Each row has a name. After each piece below comes the name of the row it's from, unless a question asks for something else. Each question is about the rows just above it. Places in a row count from 0.

Columns, left to right: M D B Y
pivi: [-4.9  3.8 85.5 85.5]
buzof: [-0.7 85.5 -0.4 53.7]
faniv: [3.8 3.8 3.8 3.8]
Which value appears more than once in faniv? | [3.8]
Where does [85.5 85.5] start? Give its row and place. | pivi, 2
Where do [-4.9  3.8] appear? | pivi
Row and place where [-0.7 85.5] starts: | buzof, 0
Which value appears more than once in pivi? | [85.5]
The row with [3.8 3.8 3.8 3.8] is | faniv
Which row holds [-4.9  3.8 85.5]? | pivi

Columns, left to right: P H X A R V Q G
Tebog: [ 24.8  24.9  18.8   2.1   9.7 -31.6 -42.1  17.1]
fegu: [ 11.7 -23.1 -22.5 -14.3 -14.4 -36.5  -6.3 -36.4]
zupa: [ -4.6  -0.5  10.8  25.9 -14.1 -36.1  -6.7 -36.6]
feli: [-14.7 -23.1 -22.5 -14.3 -14.4 -36.5  -6.3 -36.4]
tez: [ -4.9 -33.9  29.6  -0.8  10.1  27.8 -71.7  39.9]
zal: [ -4.6  -0.5  10.8  25.9 -34.4  11.5  11.5  26.2]
Mosu: [-19.2 -35.6 -14.5  33.0   0.7 -19.3   6.2  37.4]
Dek: [ -4.6  -0.5  10.8  25.9 -34.4   1.3 -30.4  35.0]
Which column holds [ 18.8 -22.5  10.8 -22.5] top down? | X
Times [-36.4] occurs in fegu: | 1
find: [-14.7 -23.1 -22.5 -14.3 -14.4 -36.5  -6.3 -36.4] | feli
The value that zal holds more than once: | [11.5]
[-14.3  -0.8  25.9] is in which column, read top down? | A
find: [ -4.6  -0.5  10.8  25.9 -34.4   1.3 -30.4  35.0] | Dek

Columns, left to right: W T Z S C
mudi: [-30.2  87.1 -29.0 -30.2  87.1]
tep: [-30.3  87.1 -29.0 -30.2  32.4]
bolav: [ 61.2 -50.7 -21.4  52.5 -25.8]
Zedat: [ 61.2  52.5 -50.7 -50.7 -14.5]
How many times does mudi hold [-30.2]? | 2
Which column holds [-50.7  52.5] top down? | T
[ 52.5 -50.7 -50.7] begins in row and place | Zedat, 1
The value that Zedat holds more than once: | [-50.7]

Columns, left to right: F J U L
Gam: [-36.5  -0.6  29.4 -72.4]
zin: [-22.6  31.3 -15.0 -47.0]
sas: [  0.3  28.4 -19.3 -11.0]
find: [-22.6  31.3 -15.0 -47.0] | zin
Where does [ 31.3 -15.0 -47.0] start? Give its row and place. | zin, 1

Columns, left to right: sesam Rizu nelik gal dag
sud: [  1.9 -43.2  16.2  53.7 -71.0]
Vumis: [  9.4 -41.7  19.9  49.6 -68.3]
mugo: [  3.9 -17.2 -26.3 -71.0 -33.4]
Rezir: [-33.3 -13.8 -33.3 -13.8 -13.8]
[-26.3 -33.3] is in which column, read top down? | nelik
Count of [-33.4] in Rezir: | 0
Row and place where [ 53.7 -71.0] starts: | sud, 3

Columns, left to right: zanib lutof dife seb Giras kufat
pak: [ -2.8   7.3   7.3 -18.5  -8.6  -2.8]
fitu: [12.9 57.8 57.8 -5.2  6.7 -5.2]
Dabar: [  9.3  30.0  60.7 -25.4  -3.3  -2.6]
lif: [  9.1  49.5 -71.2  11.0 -20.1   5.5]
nune: [-27.9 -21.7   1.4   0.3 -35.0  -8.8]
Kos: [ 35.8 -18.1  23.5  11.7  15.4   3.3]
faviz: [ -5.3   4.1  31.5   1.0 -15.5   3.9]
pati: [-13.0 -49.9  53.5 -28.9 -11.6   4.6]
pere: [ -7.5   9.4 -40.8 -26.7  13.4  -9.4]
Rok: [-4.7 -7.0 56.1 41.2  1.0 -1.3]
pufi: [ 57.7  -2.9 -21.2  64.0 -11.4   4.7]
bis: [ 13.5  57.7 -21.2  10.8  -1.5  -2.9]
How many times does pufi hold [-2.8]? | 0
How many times does pak hold [-2.8]? | 2
find: [  9.1  49.5 -71.2  11.0 -20.1   5.5] | lif
How many times does fitu hold [-5.2]? | 2

Columns, left to right: Kizap pep sesa zalug mon Kareg
Mifu: [ 21.0   8.9  -3.9   8.7 -18.3  42.5]
Guvor: [ 58.5 -39.8   4.9 -26.3 -12.3 -28.9]
vima: [ -2.6  -3.1  41.9  18.4  50.0 -52.6]
Gerit: [30.4  5.0  6.8  6.8  6.8  5.0]
keke: [ 91.5 -66.9  90.9 -46.2 -20.7 -51.7]
Which column holds [-3.9  4.9 41.9] top down? | sesa
[-28.9 -52.6   5.0] is in which column, read top down? | Kareg
Times [5.0] occurs in Gerit: | 2

Columns, left to right: milil zimak Mibev neke tuvuv fimik zopes lus
kun: [ -3.5   2.5  -0.2  -3.7   1.0 -54.7 -50.2  54.6]
mab: [ 64.5 -64.6  -9.1  92.9 -10.9 -54.7  54.6 -50.2]
Sose: [ 61.5 -60.4  -7.7  61.5  -9.9 -52.1  61.5 -47.8]
mebu: [-2.0 -1.4 -2.2  1.5  0.4  3.6  1.1  3.6]
moguk: [-58.9  65.7  13.0 -93.6   9.0  45.3 -53.7 -58.9]
The value that moguk holds more than once: | [-58.9]
How many times does Sose hold [61.5]? | 3
Repeated in Sose: | [61.5]
find: [-54.7  54.6 -50.2] | mab
[  2.5 -64.6] is in which column, read top down? | zimak

Columns, left to right: Gofaz tidur vud vuv kugab
vuz: [-79.1  56.0  52.4  56.0 -51.0]
Riro: [29.3 31.5 20.8 46.3 16.6]
zulet: [-67.0 -67.0  14.4  10.0 -34.8]
Kuda: [ 15.1  58.5  38.7 -19.3  45.2]
kikub: [  0.0  44.8 -42.5  -9.5  27.4]
Repeated in zulet: | [-67.0]
Which value appears more than once in vuz? | [56.0]
[29.3 31.5 20.8] begins in row and place | Riro, 0
Where do [ 0.0 44.8] appear? | kikub

Columns, left to right: Pumo vuno Zuvip mur kikun
Bod: [26.1 -2.5 25.4  1.9 -5.8]
sope: [ 23.6  24.1  22.5 -13.7   9.4]
lir: [ 33.1 -75.7  33.5  44.5 -47.8]
pedaf: [22.0 22.0 22.0 -8.6  8.2]
Row and place where [23.6 24.1] starts: | sope, 0
Repeated in pedaf: | [22.0]
Where do [ 44.5 -47.8] appear? | lir
[ 24.1 -75.7] is in which column, read top down? | vuno

Columns, left to right: kedi Togir Nat Gese
doda: [-31.4 -26.5  28.9  22.4]
safus: [16.3 -4.6 -7.4 16.5]
rop: [ 22.1 -29.7  31.1  22.1]
Laku: [17.5 -3.7 -5.8 15.1]
Tuvov: [-40.6  14.4  40.0  22.1]
divo: [-38.7 -29.7  31.1  24.9]
subu: [-0.1 14.3 14.3 14.3]
Dil: [ 94.0  30.7 -65.1   9.2]
Which column holds this, read top down? [-5.8 40.0 31.1 14.3] | Nat
How many times does subu hold [14.3]? | 3
[ -3.7  14.4 -29.7  14.3  30.7] is in which column, read top down? | Togir
The value that rop holds more than once: | [22.1]
[22.1 17.5] is in which column, read top down? | kedi

Columns, left to right: Sibe Nobuv Sobik tiboz mov rupus
vik: [ 0.2  8.5 12.1 -8.0 30.3 12.1]
Sofi: [ 0.2  8.5 12.1 -8.0 30.3 51.4]
Kana: [ 2.9  2.1  3.2  0.0 -3.2  3.3]
bikep: [2.9 2.1 5.0 5.0 0.2 5.0]
vab: [ 9.1  1.8 33.6 27.4 10.7 27.4]
ges: [20.8 62.9 -2.4 79.7  0.9 -7.8]
mot: [  0.2   8.6   8.5  12.1   0.3 -11.3]
[ 0.2  8.5 12.1 -8.0 30.3 12.1] is in which row? | vik
The value that bikep holds more than once: | [5.0]
Row and place where [2.9 2.1 5.0 5.0] starts: | bikep, 0
Times [8.6] occurs in vik: | 0
Repeated in vab: | [27.4]
[33.6 27.4 10.7 27.4] is in which row? | vab

Columns, left to right: Tanez Nek zevu nubu lobu
mube: [ 68.5   3.0 -29.5   5.5 -22.6]
Bazo: [ 68.5   8.5 -29.5   7.6  -8.3]
tav: [  9.1   8.5 -29.5  27.1  63.4]
kime: [-50.2  -7.8  20.0  53.0   1.3]
diguf: [ 16.3  15.3 -31.7  16.3  53.8]
manis: [ 57.7  18.0 -31.7  12.0  34.7]
mimuz: [-29.8   9.8   1.3  12.0  25.2]
Kevo: [ 63.1  -7.8 -29.5   1.2 -36.9]
sono: [ 68.5  11.2 -29.5   9.8   1.3]
[-22.6  -8.3  63.4   1.3  53.8  34.7] is in which column, read top down? | lobu
find: [-29.5   9.8   1.3] | sono
Row and place where [16.3 53.8] starts: | diguf, 3
Which column holds this, read top down? [63.4  1.3] | lobu
Which value appears more than once in diguf? | [16.3]
Which row holds [ 68.5  11.2 -29.5   9.8   1.3]? | sono

Columns, left to right: kigun kuza pavop neb zil kofir kel loko napo
von: [ -8.3 -18.5  -8.9  39.6  -3.9 -40.6 -45.0 -39.4  49.0]
vod: [ -8.2 -17.9  -9.1  39.5  -4.3 -40.6 -45.1 -39.4  48.8]
gat: [ 28.2 -48.2 -20.5 -33.0  -3.8  -5.0 -32.4  -5.7  38.1]
Kesi: [ 27.4 -30.9 -46.7 -26.6 -17.8 -32.3   3.3 -51.5  80.6]
dep: [ 27.9 -48.5 -20.5 -33.0 -33.0 -20.5 -32.3  -5.8  37.4]
fon: [-40.2 -44.8 -39.5  48.7 -17.7 -32.5   3.2 -51.2  80.3]
gukag: [ 27.1 -31.1 -47.1 -26.3 -17.3 -32.6   2.8 -51.5  80.3]
Dulen: [ 27.1 -31.0 -46.8 -26.1 -17.5 -32.3   3.6 -51.8  80.4]
dip: [ -8.5 -18.0  -8.8  39.6  -4.3 -40.2 -45.0 -39.5  48.7]
Foz: [ 28.2 -48.2 -20.5 -33.0  -3.8  -4.5 -32.4  -5.7  38.1]
lilir: [ -7.7 -17.7  -8.9  39.3  -4.4 -40.5 -45.1 -39.5  48.7]
Fefi: [ 28.1 -48.5 -20.6 -33.0  -3.7 -32.9 -32.5  -5.9  38.0]
[-40.2 -45.0 -39.5  48.7] is in which row? | dip
find: [ -8.5 -18.0  -8.8  39.6  -4.3] | dip
Times [-33.0] occurs in dep: | 2

Columns, left to right: Kinez Tasi giru Rel defav likuz lak bunep
Pab: [  8.8 -43.7 -17.9  24.1  25.0  20.9  65.2  14.9]
Lolos: [ 11.7 -38.3 -15.9  38.1  33.5   4.6  47.3  16.5]
zepug: [ 12.8 -23.1  -7.2  29.1  23.0   8.6  11.8   2.0]
Zed: [  4.9 -39.5 -14.7  25.8  19.3  -7.2  75.3  12.3]
Fup: [  8.4 -14.5  -3.4   4.1   4.4  24.7   6.1  -7.3]
Mome: [ -3.5   4.1 -38.3  38.1  47.3 -15.9   4.6 -20.3]
Zafo: [ 15.9 -41.1  -9.0  35.2  -9.0   7.0  43.2  -9.0]
[ -3.5   4.1 -38.3  38.1] is in which row? | Mome
Where does [ 11.7 -38.3 -15.9  38.1  33.5   4.6  47.3] start? Give its row and place. | Lolos, 0
How many times does Zafo hold [-9.0]? | 3
find: [-15.9  38.1  33.5   4.6  47.3  16.5] | Lolos
[-3.4  4.1] begins in row and place | Fup, 2
find: [-23.1  -7.2  29.1] | zepug

Columns, left to right: nera Tid baza rafop Fuvar Para dodag
zaki: [-25.9   1.9 -63.2 -25.9  17.9  14.4   1.9]
deno: [-19.3 -12.9 -51.0 -51.3 -11.8  17.1  16.9]
nuvon: [-18.9   5.5 -22.8 -71.5 -38.1  17.7  66.4]
fad: [-16.4   4.6 -21.6 -46.9 -47.8  17.0  24.8]
vomig: [-14.7   1.8 -11.2 -83.6 -18.8  18.9  58.3]
zap: [  9.9  58.8  -3.4  24.4 -76.7 -11.1   8.6]
ruv: [-27.1 -25.9 -35.9 -63.2   3.8  24.6  31.5]
zov: [ -3.8   5.5   3.8 -29.1 -16.9  11.6  22.0]
Which row holds [-83.6 -18.8  18.9  58.3]? | vomig
How many times does zaki hold [1.9]? | 2
Where does [-27.1 -25.9 -35.9 -63.2   3.8  24.6] start? Give its row and place. | ruv, 0
The row with [-71.5 -38.1  17.7  66.4] is | nuvon
Which column holds [-14.7   9.9 -27.1] top down? | nera
Where does [-25.9 -35.9 -63.2] start? Give its row and place. | ruv, 1
Row and place where [  1.9 -63.2 -25.9  17.9  14.4] starts: | zaki, 1

Columns, left to right: zifir pizof veni muboz bez fimo mipem guka
guvos: [-59.2 -35.6  43.6 -12.7  22.1  -0.1  22.0 -71.9]
sobeg: [  8.3   2.5  11.0  17.9  24.9  -0.1  19.8 -13.2]
tageb: [ 50.6 -20.5  43.6  22.0  43.6  43.6  13.9  62.4]
kuv: [64.6 15.3 54.8  9.8 13.9  2.3 27.7 38.7]
Vafis: [64.2 35.9 49.7 37.9 48.8 15.8 37.9 87.9]
Naz: [ 50.6 -20.5  22.1  22.0  43.6  -0.1 -12.7  11.8]
Befo: [  5.2 -13.1  13.9  48.2  43.6 -20.5  22.1  22.0]
dokol: [ 50.6 -20.5  22.1  22.0  43.6 -13.1  13.9  48.2]
Where do [ 22.1  22.0  43.6  -0.1 -12.7] appear? | Naz
Row and place where [43.6 43.6] starts: | tageb, 4
Where do [-20.5  22.1  22.0  43.6 -13.1  13.9  48.2] appear? | dokol
Which row holds [ 50.6 -20.5  22.1  22.0  43.6 -13.1  13.9  48.2]? | dokol
Which column holds [43.6 54.8 49.7 22.1 13.9 22.1] top down? | veni
Where does [ 22.0 -71.9] start? Give its row and place. | guvos, 6
The value that tageb holds more than once: | [43.6]

Columns, left to right: veta duga Tol zad sogo Vepi
mup: [-18.5 -25.1  -8.4  60.1 -21.3  35.8]
Kad: [-54.5 -40.8 -56.4  15.4  16.0 -12.6]
Fal: [-34.4 -19.7   6.2 -30.7 -11.9   0.2]
Kulod: [-24.9  -8.4  60.1 -21.3  35.8 -10.0]
guk: [ 39.7 -29.6  -1.8 -54.2  47.6   6.7]
paga: [-29.1 -44.3 -31.7  53.6 -31.9  -0.9]
Roda: [-52.6 -52.6 -52.6 -15.3  16.0  -2.1]
rud: [ 39.7 -29.6  -1.8 -54.2  47.6  12.3]
[-34.4 -19.7   6.2] begins in row and place | Fal, 0
Where do [ 39.7 -29.6  -1.8 -54.2  47.6   6.7] appear? | guk
[-25.1  -8.4  60.1 -21.3  35.8] begins in row and place | mup, 1
Which value appears more than once in Roda? | [-52.6]
Count of [-10.0] in Kulod: | 1

Columns, left to right: rufi vomik Zan nep zeli
Gibu: [-54.8  47.2 -47.3 -52.8  34.3]
faza: [ -5.0  59.5 -52.8   5.5  35.3]
lefu: [-44.5  14.9 -23.9  69.1  -3.6]
voki: [  3.3  36.4 -44.7   2.0  25.1]
Nid: [ 20.2  49.3 -50.4 -22.2  37.8]
Nomir: [-15.0 -12.6   5.3 -15.0  -3.4]
Gug: [-54.7 -54.7 -54.7  -8.6  -8.6]
bor: [ 16.8  55.5  41.0 -21.4  41.0]
noru: [ 41.0  34.6 -36.3 -65.2  33.0]
Which column holds this, read top down? [-15.0 -54.7  16.8] | rufi
Times [-54.8] occurs in Gug: | 0
Which column holds [-15.0  -8.6 -21.4] top down? | nep
Which value appears more than once in bor? | [41.0]
The value that Nomir holds more than once: | [-15.0]

Columns, left to right: razi vivib vok Mopo
nezu: [ 5.6 37.4 39.4 48.2]
Menak: [-32.6  16.8  36.0 -21.3]
domu: [-32.6 -32.6  25.6 -32.6]
tafod: [-12.9  36.0  16.8  63.1]
Where do [-32.6  16.8] appear? | Menak
find: [ 25.6 -32.6] | domu
[-32.6  63.1] is in which column, read top down? | Mopo
[36.0 16.8] is in which row? | tafod
Repeated in domu: | [-32.6]
[-32.6  25.6 -32.6] begins in row and place | domu, 1

Columns, left to right: Dure Duvuv mig todu
Gol: [43.2 14.0 51.8  5.1]
Lepe: [-8.2  3.7  3.7  3.7]
fop: [64.0 29.0 30.0 26.2]
pafi: [-17.0  76.3 -18.5  48.8]
lurek: [-17.0  16.5 -47.5  55.7]
kib: [78.4 29.9 29.9 29.9]
pes: [49.0 13.3 -8.0 76.3]
Repeated in Lepe: | [3.7]
Where does [64.0 29.0 30.0] start? Give its row and place. | fop, 0
[78.4 29.9 29.9 29.9] is in which row? | kib
Times [29.9] occurs in kib: | 3
Row and place where [-8.0 76.3] starts: | pes, 2
Which row holds [-8.2  3.7  3.7  3.7]? | Lepe

Columns, left to right: lirev gem Muko robud
boro: [-54.8  31.2 -45.1  84.9]
luz: [-1.3 29.4 17.8 29.4]
fimal: [-54.8  31.2 -45.1 -24.2]
sig: [-19.6  -6.8  79.5 -54.7]
Niv: [-58.3  22.0 -47.6 -24.0]
nevir: [-60.1  25.8 -60.1 -12.8]
sim: [ 29.5  29.5 -53.5  -1.4]
nefi: [-56.3 -46.2  47.2 -51.0]
kav: [ -4.5  32.3 -30.3 -34.7]
diz: [54.3 17.6  6.7 -5.7]
Nepoz: [-12.9  76.0   9.9  -1.5]
Suvo: [-51.8  53.4 -42.2  60.2]
The row with [-54.8  31.2 -45.1  84.9] is | boro
find: [-54.8  31.2 -45.1 -24.2] | fimal
Row and place where [-56.3 -46.2] starts: | nefi, 0
How many times does sim hold [29.5]? | 2
Times [-12.8] occurs in nevir: | 1
How many times does luz hold [29.4]? | 2

Columns, left to right: zak Parig Ziki medom fiz
zik: [ 62.4 -66.1 -39.7  33.4 -39.7]
vir: [ 65.6 -17.4 -50.5 -66.0 -81.9]
Momu: [-66.1 -26.2  33.3  33.4  33.4]
Row and place where [-66.1 -39.7  33.4] starts: | zik, 1
Which value appears more than once in zik? | [-39.7]
find: [33.4 33.4] | Momu
Where do [-66.0 -81.9] appear? | vir
find: [ 62.4 -66.1 -39.7  33.4 -39.7] | zik
How many times does Momu hold [-66.1]? | 1

Columns, left to right: nuvun gapal pubo zit Sop Padad kem tuzu
lin: [ 86.3  86.4  84.7  81.3 -83.5 -84.8 -86.5 -84.4]
zusi: [ 79.0 -83.4 -86.6 -78.8 -83.0  85.1  86.2 -82.7]
Bapas: [86.3 86.4 85.5 84.1 85.1 83.7 84.5 87.7]
find: [ 79.0 -83.4 -86.6 -78.8 -83.0  85.1  86.2 -82.7] | zusi
find: [ 86.3  86.4  84.7  81.3 -83.5 -84.8 -86.5 -84.4] | lin
[ 81.3 -83.5 -84.8] begins in row and place | lin, 3

